Here is a tiny trained network, its code and every weight. The questions are about switching its units off for an input and a target symbol, where a switched-off unit gives its printed mean instead of its output.

import numpy as np


def w(rows, s, z=0):
    codes = np.array(rows[::2]) - 128.0
    scale = np.full(codes.shape[1], s)
    scale[-1] = z or s
    return codes * scale


def norm(h):
    return h / np.sqrt((h * h).mean(-1, keepdims=True) + 1e-5)


def f(y):
    return np.maximum(y, 0)


def softmax(a):
    e = np.exp(a - a.max(-1, keepdims=True))
    return e / e.sum(-1, keepdims=True)


def log_softmax(a):
    a = a - a.max(-1, keepdims=True)
    return a - np.log(np.exp(a).sum(-1, keepdims=True))


def net(x, mask):
    ids = ['δθλμξστψ'.index(c) for c in x.split()]
    T = len(ids)
    res = E[ids] + P[:T]
    u = 0
    for l in range(3):
        q, k, v = (norm(res) @ M[l].T for M in (Q, K, V))
        z = softmax(np.where(np.tri(T) > 0, q @ k.T / 2**0.5, -1e9)) @ v
        res = res + np.where(mask[u], z, O[l][:, -1]) @ O[l][:, :-1]
        u += 1
        y = f(norm(res) @ A[l][:, :-1].T + A[l][:, -1])
        res = res + np.where(mask[u : u + 4], y, B[l][:, -1]) @ B[l][:, :-1]
        u += 4
    return log_softmax(norm(res)[-1] @ U[:, :-1].T + U[:, -1])


Q, K, V, O, A, B = {}, {}, {}, {}, {}, {}
E = w([
[121,111,178,146,84,87,109,38,116,106,109,158],'δ',
[66,126,94,149,214,102,152,117,121,146,170,113],'θ',
[122,185,142,149,99,111,46,105,180,91,178,170],'λ',
[101,117,183,98,169,118,159,160,81,111,170,68],'μ',
[150,175,226,114,196,157,199,133,137,247,140,237],'ξ',
[196,94,129,169,75,58,135,132,84,83,111,211],'σ',
[89,170,145,111,127,194,156,163,105,55,77,176],'τ',
[86,223,107,86,96,151,95,146,130,158,91,140],'ψ',
],0.011)
P = w([
[46,32,179,99,125,26,63,115,231,142,39,107],'0',
[59,67,151,75,175,53,114,123,180,138,58,124],'1',
[51,109,149,89,174,47,126,134,164,132,89,135],'2',
[54,136,146,107,160,60,124,124,147,144,111,132],'3',
[60,154,145,120,152,74,128,118,127,150,127,131],'4',
[66,159,141,133,141,92,127,112,111,151,147,135],'5',
[71,170,140,141,145,106,132,110,97,161,163,142],'6',
[78,177,130,150,131,119,140,103,88,169,179,147],'7',
[84,178,128,165,134,132,142,98,77,177,199,146],'8',
[87,190,117,165,128,149,147,95,69,178,214,155],'9',
[82,202,118,165,127,155,163,101,55,191,228,155],'10',
[107,197,119,150,140,174,162,94,54,184,254,164],'11',
],0.0054)
Q[0] = w([
[57,122,152,133,158,109,166,95,64,87,162,135],'L0H1',
[12,190,201,111,98,42,137,102,2,141,161,247],'L0H1',
],0.0045)
K[0] = w([
[133,192,130,162,111,140,137,137,85,186,208,204],'L0H1',
[164,201,117,183,97,219,181,75,3,170,247,154],'L0H1',
],0.004)
V[0] = w([
[176,109,37,170,92,89,113,149,74,63,102,128],'L0H1',
[133,91,253,117,104,111,140,16,124,151,86,157],'L0H1',
],0.0048)
O[0] = w([
[76,109,192,96,100,150,198,92,253,66,144,142,100],'L0H1',
[130,126,116,76,2,249,97,178,16,143,212,119,254],'L0H1',
],0.0046,0.0086)
A[0] = w([
[102,185,171,139,109,146,151,49,132,42,73,107,156],'L0N1',
[161,255,140,154,73,133,21,80,101,198,107,108,188],'L0N2',
[174,106,117,237,34,27,47,104,248,2,141,129,178],'L0N3',
[161,123,140,160,127,131,238,161,40,181,149,142,253],'L0N4',
],0.004,0.0026)
B[0] = w([
[141,121,156,124,134,124,209,120,207,116,110,254,157],'L0N1',
[88,75,137,86,198,51,89,139,102,88,151,185,254],'L0N2',
[187,183,116,38,231,166,163,137,94,85,92,145,170],'L0N3',
[114,158,161,121,94,90,222,106,181,43,88,63,215],'L0N4',
],0.0048,0.0076)
Q[1] = w([
[222,10,59,254,95,87,118,199,164,211,31,131],'L1H1',
[98,107,148,170,153,157,36,118,221,129,102,88],'L1H1',
],0.0058)
K[1] = w([
[67,118,133,2,142,159,118,164,152,139,49,42],'L1H1',
[114,98,119,94,160,118,136,179,27,106,94,145],'L1H1',
],0.0066)
V[1] = w([
[3,132,244,82,138,142,108,89,147,204,129,179],'L1H1',
[47,129,80,105,127,215,46,86,186,16,126,56],'L1H1',
],0.0046)
O[1] = w([
[149,186,94,176,87,207,144,62,66,91,66,65,253],'L1H1',
[119,172,175,254,109,108,84,137,198,121,109,85,85],'L1H1',
],0.0076,0.0061)
A[1] = w([
[177,166,181,98,105,101,156,138,33,190,108,109,244],'L1N1',
[158,34,128,126,70,91,106,170,188,79,168,187,132],'L1N2',
[65,108,255,211,105,51,170,43,125,117,126,138,201],'L1N3',
[84,117,66,120,197,171,96,99,135,188,161,129,255],'L1N4',
],0.0059,0.0025)
B[1] = w([
[106,84,55,118,145,153,24,129,197,72,208,77,255],'L1N1',
[196,139,189,216,222,131,77,126,130,212,146,72,141],'L1N2',
[198,87,112,117,254,179,133,153,227,182,105,158,209],'L1N3',
[149,224,82,77,140,69,197,80,96,94,138,139,156],'L1N4',
],0.0051,0.0087)
Q[2] = w([
[209,43,111,12,157,247,126,10,2,46,245,243],'L2H1',
[49,96,156,113,159,189,77,22,175,171,98,140],'L2H1',
],0.011)
K[2] = w([
[154,163,90,76,137,215,175,132,77,157,217,156],'L2H1',
[148,188,51,240,95,197,83,120,1,60,148,67],'L2H1',
],0.0083)
V[2] = w([
[218,150,95,158,109,89,62,26,164,193,158,187],'L2H1',
[112,202,145,51,189,245,106,188,2,252,103,171],'L2H1',
],0.0055)
O[2] = w([
[129,124,58,45,97,54,35,98,142,76,137,176,128],'L2H1',
[2,243,199,171,122,17,89,123,117,115,78,30,254],'L2H1',
],0.0077)
A[2] = w([
[244,28,132,73,226,192,142,149,50,156,158,47,148],'L2N1',
[3,187,193,149,54,115,148,89,96,134,40,96,108],'L2N2',
[90,74,225,157,161,40,167,101,131,92,193,39,2],'L2N3',
[70,199,190,121,155,58,24,157,231,68,163,85,114],'L2N4',
],0.0054,0.0035)
B[2] = w([
[92,171,147,164,62,2,205,162,137,213,135,56,163],'L2N1',
[214,78,93,74,103,120,190,162,160,121,94,210,254],'L2N2',
[96,177,34,55,120,203,69,144,54,215,17,135,165],'L2N3',
[118,97,123,198,178,135,127,178,168,183,233,112,236],'L2N4',
],0.0072,0.0094)
U = w([
[84,143,193,224,63,165,141,165,140,152,153,46,123],'δ',
[152,128,146,128,132,111,118,107,92,145,94,132,3],'θ',
[115,110,166,254,158,157,103,160,205,73,182,123,190],'λ',
[183,82,141,99,78,63,176,133,103,173,162,165,125],'μ',
[126,116,138,51,113,135,92,98,82,46,117,122,211],'ξ',
[127,114,36,74,129,151,97,235,151,181,105,195,22],'σ',
[162,153,179,156,143,184,138,140,92,134,48,195,197],'τ',
[126,145,130,165,183,86,181,20,145,100,78,95,101],'ψ',
],0.0093,0.0058)

Each question gives the input, a string of symbols that net reads in full, and the target symbol t.
The units are the heads (2 rows each of Q, K, V and O) and the neurons (one row each of A and B). Each row of codes is followed by its name. A weight is (code - 128) times the scale printed after its matrix; where a second scale follows, it is the last column's (O, A, B and U).
mask holds one flag per unit, layer by layer, with each layer's heads first. A switched-off unit (its flag False) gives its mean, the last column of its rows in O or B, instead of its output. The means were averaged over made-up inputs and are rounded, as every weight is.
A unit's drop is (log p(t) with every unit on - log p(t) with that unit switched off) / (log p(t) with every unit on - log p(t) with every unit switched off).
The circuit of an input: a set's keep is (log p(t) with only the set's units on - log p(t) with every unit switched off) / (log p(t) with every unit on - log p(t) with every unit switched off). Starting from the 12 units with the biggest drops (on a tie, the unit counted first), units are removed one at a time, each time the one whose removal leaves the highest keep (on an exact tie, the one counted first), for as long as the keep stays at least 0.8.
units of the circuit, in order: the units of the circuit, biggest drop first
most important unit: the unit with the biggest drop
top k neurons: the k neurons with the biggest drops, biggest first
k most important neurons of layer l: the k neurons of layer l with the biggest drops, biggest first
input σ σ ψ σ, target σ: most important unit : L0N4
input δ μ λ δ ψ τ σ δ λ σ ψ δ, target λ: top 3 neurons : L0N4, L1N1, L1N3
input δ τ ψ δ τ σ σ δ λ θ, target ψ: units of the circuit, in order : L0H1, L1N4
input δ σ ψ δ ψ ψ δ τ δ ψ, target ξ: units of the circuit, in order : L1N3, L0N2
input ψ σ σ δ σ σ τ μ δ δ λ σ, target τ: units of the circuit, in order : L1H1, L2H1, L2N4, L0H1
input θ δ τ σ σ δ δ σ, target ξ: top 4 neurons : L0N3, L1N3, L2N4, L2N2
input δ δ σ δ ξ δ σ σ δ δ δ τ, target δ: 2 most important neurons of layer 0 : L0N3, L0N4
input δ σ δ λ σ σ δ, target λ: units of the circuit, in order : L1N3, L2N4
input ψ σ δ δ ψ λ δ σ λ λ δ σ, target λ: units of the circuit, in order : L1H1, L0H1
input δ ξ λ, target δ: top 3 neurons : L2N4, L1N3, L0N4
input ψ σ μ δ δ ξ δ δ δ ψ, target δ: 2 most important neurons of layer 2 : L2N4, L2N3
input σ θ τ σ, target ψ: top 2 neurons : L1N1, L2N2
input σ δ ψ σ δ μ σ σ μ σ, target δ: top 3 neurons : L2N1, L2N2, L0N4
input ψ τ δ δ δ λ ξ λ ψ δ λ σ, target δ: most important unit : L2H1
input ψ δ σ δ σ τ δ σ, target τ: top 2 neurons : L1N1, L0N3
input θ σ δ δ τ σ, target ξ: 2 most important neurons of layer 0 : L0N3, L0N4
input λ δ θ δ, target ψ: top 2 neurons : L0N2, L1N3
input τ δ μ, target δ: 2 most important neurons of layer 2 : L2N1, L2N2
input σ λ λ δ δ μ σ, target λ: 2 most important neurons of layer 1 : L1N1, L1N2
input λ δ ψ δ δ δ σ ψ σ, target σ: top neuron : L2N3
input ψ μ ψ δ σ ψ ψ ψ δ δ δ ψ, target ξ: units of the circuit, in order : L1N3, L2N1, L0N2
input δ δ δ ψ δ, target σ: top 4 neurons : L2N2, L2N3, L1N3, L2N4
input τ δ σ μ μ δ θ δ, target ψ: top 4 neurons : L1N3, L0N2, L2N4, L0N4
